Here is a tiny trained network, its code and every weight. The questions are about switching its units off for an input and a class, where a switched-off unit gives its printed mean instead of its output.

import numpy as np


def w(rows, s, z=0):
    codes = np.array(rows[::2]) - 128.0
    scale = np.full(codes.shape[1], s)
    scale[-1] = z or s
    return codes * scale


def f(y):
    return np.maximum(y, 0)


def log_softmax(a):
    a = a - a.max(-1, keepdims=True)
    return a - np.log(np.exp(a).sum(-1, keepdims=True))


def net(x, mask):
    res = np.array(x, float).reshape(1, 4) / 4 @ E
    y = f(res @ A[0][:, :-1].T + A[0][:, -1])
    res = res + np.where(mask, y, B[0][:, -1]) @ B[0][:, :-1]
    return log_softmax(res[-1] @ U[:, :-1].T + U[:, -1])


A, B = {}, {}
E = w([
[4,91,141,229,133,151,49],'x0',
[129,39,159,123,106,215,162],'x1',
[121,120,91,173,92,227,103],'x2',
[183,152,157,146,158,109,162],'x3',
],0.012)
A[0] = w([
[76,93,82,63,97,183,92,116],'N1',
[135,89,126,142,117,250,131,121],'N2',
[106,103,72,116,130,159,126,81],'N3',
[114,185,86,180,129,144,101,98],'N4',
[83,70,177,166,136,124,116,124],'N5',
[130,77,151,104,139,102,165,253],'N6',
[121,169,141,104,131,95,105,52],'N7',
],0.022,0.0039)
B[0] = w([
[172,130,52,156,181,136,237,212],'N1',
[108,131,4,120,133,129,166,249],'N2',
[166,156,108,178,81,108,172,171],'N3',
[106,84,190,93,134,218,85,194],'N4',
[171,174,33,126,115,76,182,216],'N5',
[165,97,168,93,135,183,207,191],'N6',
[127,134,108,157,104,24,148,178],'N7',
],0.014,0.021)
U = w([
[188,125,83,117,130,109,235,128],'0',
[26,149,157,176,132,90,78,65],'1',
[188,89,254,74,122,148,177,253],'2',
[74,105,113,165,142,198,121,64],'3',
],0.0096,0.006)

Each question gives the input, the list of numbers given to net, and the class t.
The units are the neurons (one row each of A and B). Each row of codes is followed by its name. A weight is (code - 128) times the scale printed after its matrix; where a second scale follows, it is the last column's (A, B and U).
mask holds one flag per neuron, in row order. A switched-off neuron (its flag False) gives its mean, the last column of its row in B, instead of its output. The means were averaged over made-up inputs and are rounded, as every weight is.
A unit's drop is (log p(t) with every unit on - log p(t) with that unit switched off) / (log p(t) with every unit on - log p(t) with every unit switched off).
The circuit of an input: a set's keep is (log p(t) with only the set's units on - log p(t) with every unit switched off) / (log p(t) with every unit on - log p(t) with every unit switched off). Starting from all 7 units, units are removed one at a time, each time the one whose removal leaves the highest keep (on an exact tie, the one counted first), for as long as the keep stays at least 0.8.
units of the circuit, in order: the units of the circuit, biggest drop first
k most important neurons: the k neurons with the biggest drops, biggest first
drop when u is switched off: that unit's drop, to one decimal
input [6,-3,6,3], class 3: units of the circuit, in order -> (N4)
input [-8,-3,4,2], class 2: 4 most important neurons -> (N2, N5, N1, N3)
input [-7,-2,-3,-5], class 2: units of the circuit, in order -> (N2, N5)
input [7,-7,1,3], class 1: units of the circuit, in order -> (N1, N2)
input [2,-5,-5,5], class 1: 3 most important neurons -> (N1, N5, N2)
input [-6,-4,7,1], class 2: units of the circuit, in order -> (N2, N5, N1)
input [8,-4,-2,2], class 1: units of the circuit, in order -> (N1, N2)
input [5,-3,-3,-1], class 1: 3 most important neurons -> (N1, N2, N6)
input [2,-6,-4,0], class 1: drop when N1 is switched off -> 0.1
input [-1,0,8,7], class 3: drop when N1 is switched off -> 0.3
input [-4,-2,2,-1], class 2: drop when N4 is switched off -> -0.1
